Below is a small trained network, with its code and all its weights. Each question gives an input and a class and asks what happens when units are switched off, that is, made to give their printed mean instead of their output.

import numpy as np


def w(rows, s, z=0):
    codes = np.array(rows[::2]) - 128.0
    scale = np.full(codes.shape[1], s)
    scale[-1] = z or s
    return codes * scale


def f(y):
    return np.maximum(y, 0)


def log_softmax(a):
    a = a - a.max(-1, keepdims=True)
    return a - np.log(np.exp(a).sum(-1, keepdims=True))


def net(x, mask):
    res = np.array(x, float).reshape(1, 7) / 4 @ E
    y = f(res @ A[0][:, :-1].T + A[0][:, -1])
    res = res + np.where(mask, y, B[0][:, -1]) @ B[0][:, :-1]
    return log_softmax(res[-1] @ U[:, :-1].T + U[:, -1])


A, B = {}, {}
E = w([
[155,1,177,139,107],'x0',
[146,118,57,125,17],'x1',
[125,128,128,128,130],'x2',
[6,97,104,196,131],'x3',
[165,72,15,116,205],'x4',
[128,128,129,133,128],'x5',
[128,128,126,129,126],'x6',
],0.0045)
A[0] = w([
[105,165,210,139,58,14],'N0',
[96,246,68,120,150,30],'N1',
[141,126,69,135,24,38],'N2',
[122,127,159,127,177,79],'N3',
[126,132,173,143,197,71],'N4',
[115,131,202,134,206,75],'N5',
[8,100,104,157,129,23],'N6',
[132,59,153,122,121,62],'N7',
[135,125,124,130,127,234],'N8',
[120,153,176,142,91,41],'N9',
[147,78,42,123,182,20],'N10',
[147,125,58,140,12,27],'N11',
[139,79,138,151,126,74],'N12',
[115,202,109,116,147,47],'N13',
[132,68,146,118,119,66],'N14',
[137,52,164,128,119,64],'N15',
[138,135,134,109,118,130],'N16',
[254,162,144,75,120,30],'N17',
[100,162,205,126,64,24],'N18',
[131,72,151,128,119,81],'N19',
[94,121,115,164,127,64],'N20',
[117,134,119,131,135,81],'N21',
[100,212,86,106,147,38],'N22',
[136,48,162,125,119,52],'N23',
[118,130,184,128,217,51],'N24',
[52,111,102,151,122,50],'N25',
[202,150,155,95,128,25],'N26',
[126,127,165,140,196,55],'N27',
[142,89,51,119,165,37],'N28',
[145,113,84,128,153,42],'N29',
[141,78,142,127,124,73],'N30',
[107,157,194,132,72,28],'N31',
[140,127,103,141,91,88],'N32',
[137,56,159,130,121,67],'N33',
[131,125,84,128,55,51],'N34',
[169,94,27,138,204,26],'N35',
[129,129,154,143,176,72],'N36',
[6,100,94,153,120,10],'N37',
[135,77,153,134,118,81],'N38',
[119,182,80,126,139,73],'N39',
[232,155,144,95,125,29],'N40',
[130,125,126,125,128,199],'N41',
[139,125,122,135,126,255],'N42',
],0.0092,0.0053)
B[0] = w([
[78,174,208,96,186,162],'N0',
[252,161,162,122,106,166],'N1',
[156,108,68,58,203,156],'N2',
[140,114,99,100,154,141],'N3',
[133,107,83,85,156,150],'N4',
[117,101,59,79,161,165],'N5',
[151,41,151,208,174,153],'N6',
[188,147,155,128,104,144],'N7',
[85,179,79,176,104,234],'N8',
[89,146,171,103,144,140],'N9',
[75,167,201,96,184,157],'N10',
[155,100,54,45,197,160],'N11',
[172,140,147,125,105,138],'N12',
[197,133,159,124,103,143],'N13',
[178,145,153,127,104,140],'N14',
[207,161,150,130,122,151],'N15',
[130,126,121,155,146,144],'N16',
[140,36,165,215,185,172],'N17',
[85,173,201,103,191,160],'N18',
[184,153,145,130,128,144],'N19',
[120,97,140,158,141,133],'N20',
[126,115,143,125,111,128],'N21',
[214,149,157,128,104,149],'N22',
[203,152,159,126,101,148],'N23',
[143,101,72,74,175,155],'N24',
[124,73,147,181,148,142],'N25',
[96,61,155,176,135,142],'N26',
[149,110,94,84,155,142],'N27',
[79,159,181,101,170,151],'N28',
[88,139,160,110,131,133],'N29',
[163,140,152,128,109,138],'N30',
[84,160,189,100,166,152],'N31',
[140,118,108,102,148,137],'N32',
[203,160,149,133,124,149],'N33',
[135,107,89,66,154,144],'N34',
[73,174,220,74,170,171],'N35',
[142,115,104,98,144,137],'N36',
[130,37,156,205,152,149],'N37',
[183,157,140,133,135,143],'N38',
[170,159,148,131,92,147],'N39',
[121,44,165,187,147,156],'N40',
[100,157,99,155,108,199],'N41',
[73,195,65,191,99,255],'N42',
],0.036,0.0053)
U = w([
[79,160,197,91,148,61],'0',
[129,43,151,182,137,47],'1',
[212,161,151,117,89,48],'2',
[134,102,66,55,154,73],'3',
[104,152,114,139,116,249],'4',
[107,151,114,139,118,253],'5',
[108,148,114,140,115,219],'6',
[77,79,135,72,2,13],'7',
],0.0074,0.0051)

Each question gives the input, the list of numbers given to net, and the class t.
The units are the neurons (one row each of A and B). Each row of codes is followed by its name. A weight is (code - 128) times the scale printed after its matrix; where a second scale follows, it is the last column's (A, B and U).
mask holds one flag per neuron, in row order. A switched-off neuron (its flag False) gives its mean, the last column of its row in B, instead of its output. The means were averaged over made-up inputs and are rounded, as every weight is.
A unit's drop is (log p(t) with every unit on - log p(t) with that unit switched off) / (log p(t) with every unit on - log p(t) with every unit switched off).
The circuit of an input: a set's keep is (log p(t) with only the set's units on - log p(t) with every unit switched off) / (log p(t) with every unit on - log p(t) with every unit switched off). Starting from the 12 units with the biggest drops (on a tie, the unit counted first), units are removed one at a time, each time the one whose removal leaves the highest keep (on an exact tie, the one counted first), for as long as the keep stays at least 0.8.
units of the circuit, in order: the units of the circuit, biggest drop first
k most important neurons: the k neurons with the biggest drops, biggest first
drop of u: that unit's drop, to one decimal
input [-7,-1,4,1,-7,-7,-4], class 0: units of the circuit, in order -> [N0 N18]
input [-5,6,3,-1,-5,0,-4], class 3: units of the circuit, in order -> [N11 N2]
input [-3,-1,-6,-8,-1,2,1], class 1: units of the circuit, in order -> [N17]
input [-5,-5,-3,8,-3,8,-8], class 1: 2 most important neurons -> [N6 N37]
input [-4,-2,0,6,2,-1,3], class 1: units of the circuit, in order -> [N6 N37]
input [-7,-3,-2,3,-2,-7,0], class 2: units of the circuit, in order -> [N1 N22]
input [3,7,7,-4,-5,2,-6], class 3: 2 most important neurons -> [N11 N2]
input [6,-3,4,-2,-7,4,-2], class 0: 3 most important neurons -> [N0 N18 N31]
input [2,-3,5,3,8,4,6], class 0: 2 most important neurons -> [N35 N10]
input [-8,8,2,-2,4,2,-5], class 2: 3 most important neurons -> [N1 N22 N39]
input [8,-4,-2,-3,8,0,2], class 0: 3 most important neurons -> [N35 N10 N28]
input [-2,-2,1,3,-6,-5,-1], class 0: 2 most important neurons -> [N0 N18]
input [4,-6,-2,-4,1,-5,2], class 3: units of the circuit, in order -> [N5 N24 N4]
input [-6,-5,-3,5,-7,6,-4], class 0: 3 most important neurons -> [N0 N18 N31]
input [-1,8,2,0,5,0,0], class 3: units of the circuit, in order -> [N11]
input [-8,-5,-7,8,-3,0,-3], class 1: 3 most important neurons -> [N6 N37 N25]
input [-1,2,-2,-5,-8,-4,5], class 0: 2 most important neurons -> [N0 N18]
input [-5,3,-2,-1,0,5,-2], class 2: 2 most important neurons -> [N1 N22]
input [-3,-7,-2,0,5,5,1], class 3: units of the circuit, in order -> [N24 N5 N4]
input [-6,2,8,-8,7,5,2], class 1: units of the circuit, in order -> [N17]
input [4,-7,4,-1,5,0,-7], class 3: 2 most important neurons -> [N24 N5]
input [7,-7,-2,4,7,6,5], class 0: 4 most important neurons -> [N35 N10 N28 N1]
input [-5,8,0,7,-6,-6,5], class 3: 4 most important neurons -> [N11 N2 N34 N17]
input [5,-2,6,7,-4,5,7], class 1: units of the circuit, in order -> [N6 N37]
input [-7,-7,6,8,4,-3,3], class 1: drop of N37 -> 0.3
input [2,-2,-8,8,-2,4,-6], class 1: drop of N37 -> 0.1
input [-5,1,-6,-7,8,-7,4], class 0: units of the circuit, in order -> [N35]
input [-8,8,1,-5,4,8,-3], class 2: drop of N39 -> 0.3
